Here is a tiny trained network, its code and every weight. The questions are about switching its units off for an input and a target symbol, where a switched-off unit gives its printed mean instead of its output.

import numpy as np


def w(rows, s, z=0):
    codes = np.array(rows[::2]) - 128.0
    scale = np.full(codes.shape[1], s)
    scale[-1] = z or s
    return codes * scale


def norm(h):
    return h / np.sqrt((h * h).mean(-1, keepdims=True) + 1e-5)


def f(y):
    return y / 2 * (1 + np.tanh(0.7978845608 * (y + 0.044715 * y**3)))


def softmax(a):
    e = np.exp(a - a.max(-1, keepdims=True))
    return e / e.sum(-1, keepdims=True)


def log_softmax(a):
    a = a - a.max(-1, keepdims=True)
    return a - np.log(np.exp(a).sum(-1, keepdims=True))


def net(x, mask):
    ids = ['ΔΘΛΞΣΦΩητψ'.index(c) for c in x.split()]
    T = len(ids)
    res = E[ids] + P[:T]
    q, k, v = (norm(res) @ M[0].T for M in (Q, K, V))
    z = softmax(np.where(np.tri(T) > 0, q @ k.T / 3**0.5, -1e9)) @ v
    res = res + np.where(mask[0], z, O[0][:, -1]) @ O[0][:, :-1]
    y = f(norm(res) @ A[0][:, :-1].T + A[0][:, -1])
    res = res + np.where(mask[1:13], y, B[0][:, -1]) @ B[0][:, :-1]
    return log_softmax(norm(res)[-1] @ U[:, :-1].T + U[:, -1])


Q, K, V, O, A, B = {}, {}, {}, {}, {}, {}
E = w([
[75,108,112,171,97,154,92,125,20,191,137],'Δ',
[148,137,153,107,75,171,180,158,159,67,176],'Θ',
[131,82,100,158,196,166,196,150,155,78,178],'Λ',
[184,162,188,187,64,157,124,122,208,149,83],'Ξ',
[72,114,100,107,92,158,107,137,72,254,112],'Σ',
[222,119,116,90,104,112,115,137,105,142,119],'Φ',
[85,99,86,110,157,184,41,124,47,174,87],'Ω',
[222,109,120,105,101,126,100,114,104,148,102],'η',
[52,148,83,90,207,109,108,74,102,141,140],'τ',
[83,192,102,76,166,89,87,177,104,150,126],'ψ',
],0.0025)
P = w([
[91,171,255,102,155,156,190,127,126,134,112],'0',
[156,121,89,150,131,184,134,140,101,194,128],'1',
[144,131,97,151,126,171,120,134,106,180,136],'2',
[145,123,100,150,129,160,102,133,111,173,142],'3',
[135,124,99,141,124,150,92,140,119,168,141],'4',
[135,118,98,146,114,142,95,134,119,152,136],'5',
[132,125,105,146,117,132,102,138,124,154,132],'6',
[126,106,95,139,105,114,103,140,125,141,137],'7',
[121,104,101,142,113,101,110,138,132,131,133],'8',
[124,97,102,144,103,101,102,134,133,124,123],'9',
[125,97,107,138,107,90,103,139,137,117,128],'10',
[121,100,104,142,111,86,107,140,133,118,123],'11',
[115,97,103,134,102,86,95,140,135,116,127],'12',
],0.0018)
Q[0] = w([
[111,108,131,131,149,122,156,136,164,80,144],'h0',
[1,135,128,153,140,158,107,129,104,155,127],'h0',
[136,73,75,126,119,134,113,150,92,154,134],'h0',
],0.0091)
K[0] = w([
[164,102,94,167,122,207,183,146,145,98,167],'h0',
[112,132,2,139,145,23,55,131,137,120,146],'h0',
[25,157,144,53,215,65,149,125,111,119,130],'h0',
],0.0054)
V[0] = w([
[137,150,124,35,122,141,69,123,70,144,88],'h0',
[188,138,185,167,32,137,85,146,146,161,70],'h0',
[139,181,111,72,105,111,142,253,146,101,150],'h0',
],0.0029)
O[0] = w([
[96,92,205,175,252,184,184,196,183,91,184,250],'h0',
[58,90,41,67,197,167,143,202,48,75,88,106],'h0',
[159,128,205,243,123,70,70,234,62,230,101,89],'h0',
],0.0023,0.0018)
A[0] = w([
[134,155,116,49,90,154,177,55,133,91,147,40],'n0',
[170,154,144,150,71,88,125,132,107,172,144,66],'n1',
[67,202,104,125,79,161,189,97,65,95,114,125],'n2',
[52,125,80,124,157,147,182,128,110,119,182,54],'n3',
[134,129,94,140,118,145,97,135,73,188,82,107],'n4',
[75,128,80,50,153,145,158,125,158,180,85,6],'n5',
[83,123,72,154,88,99,101,144,134,97,82,103],'n6',
[58,143,130,141,127,108,108,2,189,145,156,12],'n7',
[188,167,115,136,135,68,155,27,203,137,154,7],'n8',
[152,150,182,165,135,161,192,130,200,127,120,106],'n9',
[103,248,117,119,86,85,100,64,129,147,106,156],'n10',
[170,130,133,78,125,117,171,159,105,140,98,179],'n11',
],0.0048,0.0024)
B[0] = w([
[108,142,100,189,83,109,71,181,88,100,65,115],'n0',
[131,134,116,94,196,178,162,103,151,84,91,142],'n1',
[176,87,92,155,143,103,120,147,166,101,197,168],'n2',
[156,71,62,124,41,78,100,154,153,62,73,220],'n3',
[91,132,138,121,114,61,146,134,149,74,157,254],'n4',
[207,150,225,106,149,146,157,100,102,178,109,115],'n5',
[156,173,171,123,176,193,175,113,122,157,202,128],'n6',
[150,106,116,137,147,162,76,12,158,168,149,176],'n7',
[113,187,197,127,152,182,199,176,129,140,157,177],'n8',
[135,57,4,120,67,43,67,149,111,61,157,148],'n9',
[99,25,107,132,102,81,100,180,101,144,138,112],'n10',
[91,145,135,174,109,130,107,77,153,144,138,187],'n11',
],0.0042,0.0018)
U = w([
[135,86,51,153,60,97,113,178,148,73,154,165],'Δ',
[165,181,162,134,141,217,198,149,180,112,182,139],'Θ',
[254,122,166,176,177,89,103,140,162,128,78,2],'Λ',
[133,205,126,167,60,175,89,120,85,137,36,105],'Ξ',
[179,92,190,62,54,89,174,146,129,197,94,153],'Σ',
[139,179,98,64,135,104,134,94,8,140,165,92],'Φ',
[107,67,119,71,193,218,136,138,96,95,52,79],'Ω',
[103,171,135,114,158,55,154,70,161,80,76,117],'η',
[113,91,125,142,132,146,73,26,168,186,160,157],'τ',
[45,129,172,174,174,82,105,196,81,180,144,164],'ψ',
],0.0085,0.0026)

Each question gives the input, a string of symbols that net reads in full, and the target symbol t.
The units are the heads (3 rows each of Q, K, V and O) and the neurons (one row each of A and B). Each row of codes is followed by its name. A weight is (code - 128) times the scale printed after its matrix; where a second scale follows, it is the last column's (O, A, B and U).
mask holds one flag per unit, heads first, then neurons. A switched-off unit (its flag False) gives its mean, the last column of its rows in O or B, instead of its output. The means were averaged over made-up inputs and are rounded, as every weight is.
A unit's drop is (log p(t) with every unit on - log p(t) with that unit switched off) / (log p(t) with every unit on - log p(t) with every unit switched off).
The circuit of an input: a set's keep is (log p(t) with only the set's units on - log p(t) with every unit switched off) / (log p(t) with every unit on - log p(t) with every unit switched off). Starting from the 12 units with the biggest drops (on a tie, the unit counted first), units are removed one at a time, each time the one whose removal leaves the highest keep (on an exact tie, the one counted first), for as long as the keep stays at least 0.8.
units of the circuit, in order: the units of the circuit, biggest drop first
most important unit: the unit with the biggest drop
k most important neurons: the k neurons with the biggest drops, biggest first
drop when u is switched off: that unit's drop, to one decimal
input Φ Λ Δ Λ Φ Δ Σ, target Σ: units of the circuit, in order -> n5, n3, h0
input Λ Φ Ω Φ ψ Δ Δ Δ η, target Σ: 3 most important neurons -> n10, n8, n1
input η Ω Ξ Θ η Φ Δ Φ Ξ Δ Δ Σ, target Σ: units of the circuit, in order -> n5
input Θ τ ψ Φ Λ Δ η Ξ Φ η Δ Ω, target ψ: units of the circuit, in order -> h0, n7
input Λ Δ η ψ η Ω Ξ τ Θ Φ Ω τ ψ, target ψ: units of the circuit, in order -> n3, h0, n10
input Δ Ω Δ Δ Ξ Φ η Δ η Ω, target Ω: units of the circuit, in order -> h0, n5
input ψ Φ Δ τ Δ Ω Φ Φ Ξ Λ τ, target τ: 2 most important neurons -> n7, n10
input Φ Δ Λ η Φ Δ, target Δ: units of the circuit, in order -> n3, h0
input τ Δ Φ Λ Φ Λ Φ Σ, target τ: units of the circuit, in order -> h0, n7
input Ξ Ξ Ξ Θ Δ η, target Φ: units of the circuit, in order -> h0, n3, n6
input ψ Δ Φ Ω Δ ψ Δ η, target Λ: units of the circuit, in order -> h0, n1
input Σ Δ Φ Λ Δ Φ η Ξ Δ Δ Δ η, target τ: units of the circuit, in order -> n11, n3
input Σ Δ Φ η Φ Δ τ Φ, target τ: 4 most important neurons -> n11, n3, n8, n9
input Λ ψ Θ Δ Λ Ξ, target Δ: most important unit -> n10
input Ξ Σ Δ Ω τ Φ, target Φ: units of the circuit, in order -> h0, n3, n5
input Δ Ξ Δ Φ Ω Δ Ω Δ Φ Δ Ω τ Ξ, target Θ: 3 most important neurons -> n6, n3, n7
input Λ Δ Δ Ω, target Ω: units of the circuit, in order -> h0, n5, n7
input Θ Θ Δ Φ Ξ, target Δ: 3 most important neurons -> n9, n8, n4
input Θ Δ Φ Λ Φ Φ τ Φ, target η: 2 most important neurons -> n1, n4
input Ξ Ω Φ Φ η Λ η Λ Δ Ω Φ Δ η, target Φ: 2 most important neurons -> n6, n3
input η Δ η Θ, target Δ: drop when n3 is switched off -> 0.0
input τ ψ Δ Φ Φ τ Δ Ξ Φ ψ η, target Θ: drop when n8 is switched off -> 1.0
input Φ ψ Λ, target Δ: drop when n9 is switched off -> 2.2
